Below is a small trained network, with its code and all its weights. Each question gives an input and a target symbol and asks what happens when units are switched off, that is, made to give their printed mean instead of their output.

import numpy as np


def w(rows, s, z=0):
    codes = np.array(rows[::2]) - 128.0
    scale = np.full(codes.shape[1], s)
    scale[-1] = z or s
    return codes * scale


def norm(h):
    return h / np.sqrt((h * h).mean(-1, keepdims=True) + 1e-5)


def f(y):
    return np.maximum(y, 0)


def softmax(a):
    e = np.exp(a - a.max(-1, keepdims=True))
    return e / e.sum(-1, keepdims=True)


def log_softmax(a):
    a = a - a.max(-1, keepdims=True)
    return a - np.log(np.exp(a).sum(-1, keepdims=True))


def net(x, mask):
    ids = ['αβγδεθμξπστφψω'.index(c) for c in x.split()]
    T = len(ids)
    res = E[ids] + P[:T]
    u = 0
    for l in range(2):
        q, k, v = (norm(res) @ M[l].T for M in (Q, K, V))
        z = softmax(np.where(np.tri(T) > 0, q @ k.T / 4**0.5, -1e9)) @ v
        res = res + np.where(mask[u], z, O[l][:, -1]) @ O[l][:, :-1]
        u += 1
        y = f(norm(res) @ A[l][:, :-1].T + A[l][:, -1])
        res = res + np.where(mask[u : u + 8], y, B[l][:, -1]) @ B[l][:, :-1]
        u += 8
    return log_softmax(norm(res)[-1] @ U[:, :-1].T + U[:, -1])


Q, K, V, O, A, B = {}, {}, {}, {}, {}, {}
E = w([
[70,154,98,103,215,168,137],'α',
[150,181,51,128,115,159,129],'β',
[128,105,92,127,56,160,237],'γ',
[136,249,101,94,110,145,137],'δ',
[226,163,175,159,9,159,113],'ε',
[133,139,217,201,88,150,46],'θ',
[149,209,97,117,139,148,149],'μ',
[138,178,83,136,134,156,127],'ξ',
[78,61,48,205,107,64,157],'π',
[144,224,53,84,195,80,133],'σ',
[161,211,102,111,138,129,122],'τ',
[150,224,122,97,162,127,139],'φ',
[167,151,66,128,158,150,148],'ψ',
[165,237,82,97,113,140,138],'ω',
],0.015)
P = w([
[175,250,85,213,186,152,169],'0',
[40,215,43,103,83,156,108],'1',
[190,105,103,169,207,144,157],'2',
[41,200,85,90,67,137,123],'3',
[184,79,123,164,177,146,158],'4',
[36,183,119,85,62,119,131],'5',
[180,65,148,156,159,140,164],'6',
[32,174,135,88,54,109,142],'7',
[181,60,152,151,141,144,163],'8',
],0.011)
Q[0] = w([
[237,113,171,151,182,171,86],'L0H0',
[174,153,87,115,102,108,105],'L0H0',
[1,179,118,109,105,104,149],'L0H0',
[181,68,151,137,135,121,58],'L0H0',
],0.011)
K[0] = w([
[133,229,92,75,215,219,49],'L0H0',
[192,119,90,64,103,100,73],'L0H0',
[114,20,254,145,15,88,145],'L0H0',
[158,153,42,178,172,179,100],'L0H0',
],0.0086)
V[0] = w([
[119,157,134,23,136,66,232],'L0H0',
[26,124,120,197,216,3,80],'L0H0',
[219,161,126,140,85,55,27],'L0H0',
[162,81,79,140,31,26,229],'L0H0',
],0.0054)
O[0] = w([
[160,203,75,96,156,192,132,157],'L0H0',
[143,179,178,150,133,115,2,197],'L0H0',
[146,121,150,123,173,18,118,6],'L0H0',
[207,66,94,39,191,150,80,100],'L0H0',
],0.008,0.0023)
A[0] = w([
[212,180,201,225,66,161,104,119],'L0N0',
[65,97,134,61,205,117,40,155],'L0N1',
[188,73,110,164,195,129,145,150],'L0N2',
[127,142,78,190,134,121,66,79],'L0N3',
[244,86,168,163,23,134,63,107],'L0N4',
[70,81,81,110,71,101,67,165],'L0N5',
[172,88,90,80,204,84,55,60],'L0N6',
[131,2,85,190,100,157,97,254],'L0N7',
],0.0093,0.0018)
B[0] = w([
[212,168,33,84,208,18,141,239],'L0N0',
[224,238,80,135,40,51,123,224],'L0N1',
[125,216,131,172,162,22,196,221],'L0N2',
[128,121,151,78,126,136,207,236],'L0N3',
[3,16,157,135,157,154,192,177],'L0N4',
[140,142,239,63,28,96,120,235],'L0N5',
[51,55,232,86,41,255,99,197],'L0N6',
[219,142,183,108,167,210,70,254],'L0N7',
],0.0074,0.0041)
Q[1] = w([
[228,103,191,140,47,218,212],'L1H0',
[89,78,57,102,55,125,254],'L1H0',
[141,107,128,159,92,164,107],'L1H0',
[92,22,157,110,219,59,155],'L1H0',
],0.0079)
K[1] = w([
[197,49,148,65,107,225,118],'L1H0',
[90,53,1,68,132,165,243],'L1H0',
[140,134,129,176,102,205,119],'L1H0',
[67,47,192,127,119,22,205],'L1H0',
],0.0081)
V[1] = w([
[116,51,162,152,163,67,86],'L1H0',
[204,65,190,240,129,201,167],'L1H0',
[181,98,196,145,253,164,138],'L1H0',
[254,43,133,158,83,178,237],'L1H0',
],0.0041)
O[1] = w([
[115,173,82,103,144,159,188,2],'L1H0',
[92,168,1,189,183,134,110,66],'L1H0',
[82,186,165,153,81,114,155,107],'L1H0',
[96,189,134,109,154,117,118,116],'L1H0',
],0.01,0.0041)
A[1] = w([
[153,183,133,77,72,88,168,57],'L1N0',
[140,191,166,189,187,173,137,115],'L1N1',
[246,103,77,154,88,139,192,18],'L1N2',
[150,187,71,166,195,65,168,121],'L1N3',
[81,126,164,151,105,216,124,172],'L1N4',
[76,81,176,114,65,163,169,122],'L1N5',
[87,12,143,159,139,236,45,34],'L1N6',
[66,121,147,164,83,50,96,3],'L1N7',
],0.011,0.0044)
B[1] = w([
[120,85,133,174,147,127,135,218],'L1N0',
[119,74,120,95,100,112,126,236],'L1N1',
[151,125,181,103,167,81,123,177],'L1N2',
[172,212,86,142,149,101,81,254],'L1N3',
[176,91,182,100,178,120,120,181],'L1N4',
[99,172,64,150,147,125,107,172],'L1N5',
[67,181,254,186,86,121,228,139],'L1N6',
[57,112,170,126,165,117,65,144],'L1N7',
],0.014,0.0098)
U = w([
[141,241,74,147,159,75,126,177],'α',
[211,39,151,95,230,57,83,5],'β',
[136,150,250,134,147,123,223,144],'γ',
[101,87,80,189,154,180,66,160],'δ',
[90,219,131,166,84,205,180,166],'ε',
[114,133,66,17,139,188,189,137],'θ',
[152,93,115,204,157,219,120,171],'μ',
[11,117,147,138,129,31,62,95],'ξ',
[66,207,181,77,229,197,63,2],'π',
[136,76,114,230,86,142,131,193],'σ',
[164,125,90,158,30,116,226,135],'τ',
[67,82,69,89,91,26,208,136],'φ',
[127,33,28,164,97,128,73,142],'ψ',
[154,142,165,83,22,133,61,123],'ω',
],0.012,0.0074)

Each question gives the input, a string of symbols that net reads in full, and the target symbol t.
The units are the heads (4 rows each of Q, K, V and O) and the neurons (one row each of A and B). Each row of codes is followed by its name. A weight is (code - 128) times the scale printed after its matrix; where a second scale follows, it is the last column's (O, A, B and U).
mask holds one flag per unit, layer by layer, with each layer's heads first. A switched-off unit (its flag False) gives its mean, the last column of its rows in O or B, instead of its output. The means were averaged over made-up inputs and are rounded, as every weight is.
A unit's drop is (log p(t) with every unit on - log p(t) with that unit switched off) / (log p(t) with every unit on - log p(t) with every unit switched off).
The circuit of an input: a set's keep is (log p(t) with only the set's units on - log p(t) with every unit switched off) / (log p(t) with every unit on - log p(t) with every unit switched off). Starting from the 12 units with the biggest drops (on a tie, the unit counted first), units are removed one at a time, each time the one whose removal leaves the highest keep (on an exact tie, the one counted first), for as long as the keep stays at least 0.8.
circuit, biggest first: the units of the circuit, biggest drop first
k most important neurons: the k neurons with the biggest drops, biggest first
top k neurons in layer l: the k neurons of layer l with the biggest drops, biggest first
input π ω δ π δ α ξ π φ, target α: 2 most important neurons : [L1N3 L0N7]
input α α π α α ω ξ π ε, target α: circuit, biggest first : [L0N0 L1H0 L0N4 L1N3]
input α α σ α σ π γ σ, target θ: circuit, biggest first : [L0H0 L1N3]
input π α ξ δ φ σ μ ψ, target ω: 2 most important neurons : [L0N1 L0N6]
input α π α γ σ γ, target θ: circuit, biggest first : [L0H0]
input α θ σ α σ σ, target ξ: circuit, biggest first : [L0H0 L1N7]
input δ δ σ τ, target σ: top 3 neurons in layer 1 : [L1N0 L1N3 L1N1]
input α α π ξ, target ω: 2 most important neurons : [L0N1 L1N3]
input α π τ π, target ω: circuit, biggest first : [L0H0 L0N5]
input α π μ ε, target φ: 3 most important neurons : [L0N4 L0N0 L1N3]
input θ β γ ξ π σ, target ω: circuit, biggest first : [L0H0 L0N1 L0N6]
input π δ ε μ δ, target β: circuit, biggest first : [L1H0 L0N0]
input α α β α π θ, target ξ: circuit, biggest first : [L0N4 L1N7]
input α ε π β, target ω: circuit, biggest first : [L1N3]
input α σ θ ξ τ α α, target γ: circuit, biggest first : [L1N6 L0N0]
input σ τ σ α φ α δ σ σ, target γ: 2 most important neurons : [L0N6 L1N3]
input α δ θ α α θ α σ, target ξ: circuit, biggest first : [L1N7 L0H0]
input τ α α τ ξ δ α δ, target ε: top 4 neurons in layer 1 : [L1N1 L1N2 L1N3 L1N5]
input π γ π σ π ε δ α, target φ: 3 most important neurons : [L1N3 L0N1 L0N7]
input π σ γ, target α: circuit, biggest first : [L1H0]
input α α α α α α σ π γ, target α: top 2 neurons in layer 0 : [L0N0 L0N6]
input δ μ ψ ξ α, target α: circuit, biggest first : [L0N2 L1N3]
input τ α α γ α θ, target ξ: 2 most important neurons : [L0N0 L0N4]
input α ε σ π α σ γ θ φ, target α: 2 most important neurons : [L0N0 L1N3]
input π α θ θ ε π π, target γ: 4 most important neurons : [L0N7 L0N6 L1N6 L0N4]
